Below is a small trained network, with its code and all its weights. Each question gives an input and a target symbol and asks what happens when units are switched off, that is, made to give their printed mean instead of their output.

import numpy as np


def w(rows, s, z=0):
    codes = np.array(rows[::2]) - 128.0
    scale = np.full(codes.shape[1], s)
    scale[-1] = z or s
    return codes * scale


def f(y):
    return y / 2 * (1 + np.tanh(0.7978845608 * (y + 0.044715 * y**3)))


def softmax(a):
    e = np.exp(a - a.max(-1, keepdims=True))
    return e / e.sum(-1, keepdims=True)


def log_softmax(a):
    a = a - a.max(-1, keepdims=True)
    return a - np.log(np.exp(a).sum(-1, keepdims=True))


def net(x, mask):
    ids = ['ΓΘΠΩαδμξστ'.index(c) for c in x.split()]
    T = len(ids)
    res = E[ids] + P[:T]
    r = res
    for j in range(2):
        rows = slice(4 * j, 4 * j + 4)
        q, k, v = (r @ M[0][rows].T for M in (Q, K, V))
        z = softmax(np.where(np.tri(T) > 0, q @ k.T / 4**0.5, -1e9)) @ v
        o = O[0][rows]
        res = res + np.where(mask[j], z, o[:, -1]) @ o[:, :-1]
    y = f(res @ A[0][:, :-1].T + A[0][:, -1])
    res = res + np.where(mask[2:14], y, B[0][:, -1]) @ B[0][:, :-1]
    return log_softmax(res[-1] @ U[:, :-1].T + U[:, -1])


Q, K, V, O, A, B = {}, {}, {}, {}, {}, {}
E = w([
[198,89,114,116,53,177,195,95,131,171],'Γ',
[69,250,96,106,133,137,114,173,114,150],'Θ',
[112,94,126,100,143,205,75,126,220,137],'Π',
[136,138,190,112,192,190,151,48,72,171],'Ω',
[158,106,169,48,191,176,101,194,139,188],'α',
[66,67,105,86,191,35,140,102,110,104],'δ',
[170,139,91,39,87,168,137,46,99,80],'μ',
[120,69,233,155,62,100,97,98,122,172],'ξ',
[148,21,94,125,124,195,157,214,148,137],'σ',
[139,82,190,125,172,116,154,213,36,87],'τ',
],0.019)
P = w([
[82,178,232,128,132,84,177,107,207,13],'0',
[128,178,170,87,136,120,177,92,156,102],'1',
[133,159,126,95,134,139,152,98,138,151],'2',
[130,127,108,117,137,146,109,105,117,177],'3',
[128,91,103,146,139,154,52,118,102,188],'4',
[123,70,108,171,129,157,3,133,91,200],'5',
],0.012)
Q[0] = w([
[124,224,254,69,141,156,92,104,191,171],'H0',
[61,122,50,236,42,135,75,26,150,51],'H0',
[140,76,188,173,105,123,211,27,129,126],'H0',
[54,242,135,170,153,51,121,109,33,141],'H0',
[190,174,60,207,125,90,127,155,179,55],'H1',
[153,173,177,125,78,182,61,143,181,133],'H1',
[145,128,130,205,96,65,157,105,208,114],'H1',
[145,126,129,72,142,112,172,118,122,200],'H1',
],0.0079)
K[0] = w([
[128,180,191,149,166,183,28,93,163,147],'H0',
[93,131,26,142,26,57,90,16,147,143],'H0',
[185,97,175,221,87,106,138,2,123,109],'H0',
[94,189,133,154,171,67,115,108,72,135],'H0',
[87,164,167,129,139,105,180,180,213,88],'H1',
[132,117,79,124,134,110,93,109,160,127],'H1',
[118,182,168,139,141,156,149,110,195,38],'H1',
[132,70,113,119,142,154,119,88,62,124],'H1',
],0.0096)
V[0] = w([
[128,186,134,83,106,174,170,106,162,138],'H0',
[150,79,143,79,157,2,93,126,85,160],'H0',
[128,137,86,116,102,213,7,244,108,134],'H0',
[129,79,96,162,156,193,72,172,127,219],'H0',
[129,62,91,110,61,133,201,217,137,98],'H1',
[163,185,174,38,29,133,143,191,114,152],'H1',
[166,164,81,158,141,149,30,193,107,157],'H1',
[231,85,200,72,135,125,116,159,76,140],'H1',
],0.0059)
O[0] = w([
[66,69,167,134,177,122,132,171,83,101,239],'H0',
[153,192,208,94,144,201,91,159,142,99,141],'H0',
[128,123,191,80,157,79,176,50,73,82,189],'H0',
[76,191,196,91,125,157,213,109,205,82,138],'H0',
[74,113,65,65,71,136,127,196,139,75,39],'H1',
[182,176,144,175,62,86,2,59,194,100,203],'H1',
[135,142,89,183,122,170,73,215,129,139,63],'H1',
[187,110,83,173,139,37,176,205,119,97,252],'H1',
],0.0069,0.0029)
A[0] = w([
[172,23,107,139,155,181,114,183,120,192,253],'N0',
[128,249,132,114,114,137,184,151,220,83,179],'N1',
[141,141,79,203,96,101,74,133,116,130,67],'N2',
[103,111,73,131,108,171,60,208,59,242,37],'N3',
[63,77,148,175,119,13,106,116,120,94,112],'N4',
[46,136,76,104,139,187,144,111,134,146,137],'N5',
[203,162,151,151,126,139,254,66,82,73,199],'N6',
[187,86,81,190,40,166,140,167,59,138,91],'N7',
[154,126,103,143,65,58,142,176,144,108,63],'N8',
[190,125,122,132,57,235,118,88,176,171,138],'N9',
[119,70,145,81,218,128,110,121,140,126,159],'N10',
[106,168,134,119,127,137,98,55,176,140,138],'N11',
],0.0087,0.0043)
B[0] = w([
[100,186,82,102,45,89,50,134,109,149,241],'N0',
[138,189,159,180,1,65,138,84,103,48,186],'N1',
[240,239,145,138,70,126,109,154,175,126,133],'N2',
[164,91,123,125,190,212,159,173,234,83,171],'N3',
[119,89,170,24,127,127,239,143,85,103,174],'N4',
[78,117,127,149,83,117,56,137,156,141,186],'N5',
[128,74,112,197,66,113,155,125,96,71,186],'N6',
[68,177,147,135,246,80,134,28,158,151,147],'N7',
[97,126,102,183,118,134,62,141,130,155,129],'N8',
[87,111,177,106,129,65,173,136,107,49,151],'N9',
[77,207,123,200,140,120,191,56,148,116,255],'N10',
[152,46,167,191,115,131,60,72,111,132,178],'N11',
],0.0078,0.0075)
U = w([
[69,149,179,135,80,53,186,104,92,88,254],'Γ',
[67,214,100,153,89,80,22,144,99,233,177],'Θ',
[106,110,142,179,158,175,96,127,241,150,130],'Π',
[134,130,129,226,137,134,185,134,110,237,70],'Ω',
[184,234,160,165,145,103,200,156,222,128,44],'α',
[50,131,121,43,211,116,169,136,110,222,61],'δ',
[183,121,105,56,129,170,105,72,97,89,56],'μ',
[142,73,205,104,89,107,121,167,140,255,67],'ξ',
[95,130,103,143,40,200,186,200,168,115,85],'σ',
[139,110,134,169,151,97,134,247,59,109,68],'τ',
],0.007,0.0045)

Each question gives the input, a string of symbols that net reads in full, and the target symbol t.
The units are the heads (4 rows each of Q, K, V and O) and the neurons (one row each of A and B). Each row of codes is followed by its name. A weight is (code - 128) times the scale printed after its matrix; where a second scale follows, it is the last column's (O, A, B and U).
mask holds one flag per unit, heads first, then neurons. A switched-off unit (its flag False) gives its mean, the last column of its rows in O or B, instead of its output. The means were averaged over made-up inputs and are rounded, as every weight is.
A unit's drop is (log p(t) with every unit on - log p(t) with that unit switched off) / (log p(t) with every unit on - log p(t) with every unit switched off).
The circuit of an input: a set's keep is (log p(t) with only the set's units on - log p(t) with every unit switched off) / (log p(t) with every unit on - log p(t) with every unit switched off). Starting from the 12 units with the biggest drops (on a tie, the unit counted first), units are removed one at a time, each time the one whose removal leaves the highest keep (on an exact tie, the one counted first), for as long as the keep stays at least 0.8.
units of the circuit, in order: the units of the circuit, biggest drop first
k most important neurons: the k neurons with the biggest drops, biggest first
heads that matter: for each layer, one digit per head in row order, 1 if its drop is at least 0.15 and else 0, layers parted by /
drop when u is switched off: that unit's drop, to one decimal
input σ Θ Θ δ δ, target δ: units of the circuit, in order : [H1]
input δ Θ μ α, target α: units of the circuit, in order : [H0; H1]
input δ Θ Ω, target Ω: units of the circuit, in order : [H1; H0]
input Θ δ α, target Γ: units of the circuit, in order : [H0; N1]
input α δ δ, target δ: units of the circuit, in order : [H1; N1]
input Γ Γ Θ Γ, target Θ: units of the circuit, in order : [H0; N0]
input Π Θ σ Ω, target Ω: heads that matter : 01
input σ ξ μ μ δ Θ, target Γ: 2 most important neurons : [N0; N1]
input Ω Θ δ Γ, target Γ: heads that matter : 00
input δ Γ Θ δ Θ δ, target Π: units of the circuit, in order : [H0; N3]
input τ Γ α τ, target Θ: heads that matter : 10
input Θ α Θ α δ σ, target Γ: heads that matter : 10
input σ δ Θ Θ δ δ, target Π: heads that matter : 11
input ξ Θ Θ Θ μ α, target Γ: units of the circuit, in order : [H0]
input δ δ Θ Ω δ α, target α: units of the circuit, in order : [H0; N10]
input α ξ Θ μ Γ Π, target Γ: drop when H0 is switched off : 1.6
input τ δ Θ δ, target Θ: drop when N0 is switched off : 0.9
input Ω δ Θ δ, target Θ: drop when N5 is switched off : 0.0
input Θ Θ ξ Θ Θ, target Π: drop when N0 is switched off : 0.2
input Ω δ Ω, target Θ: units of the circuit, in order : [H0]
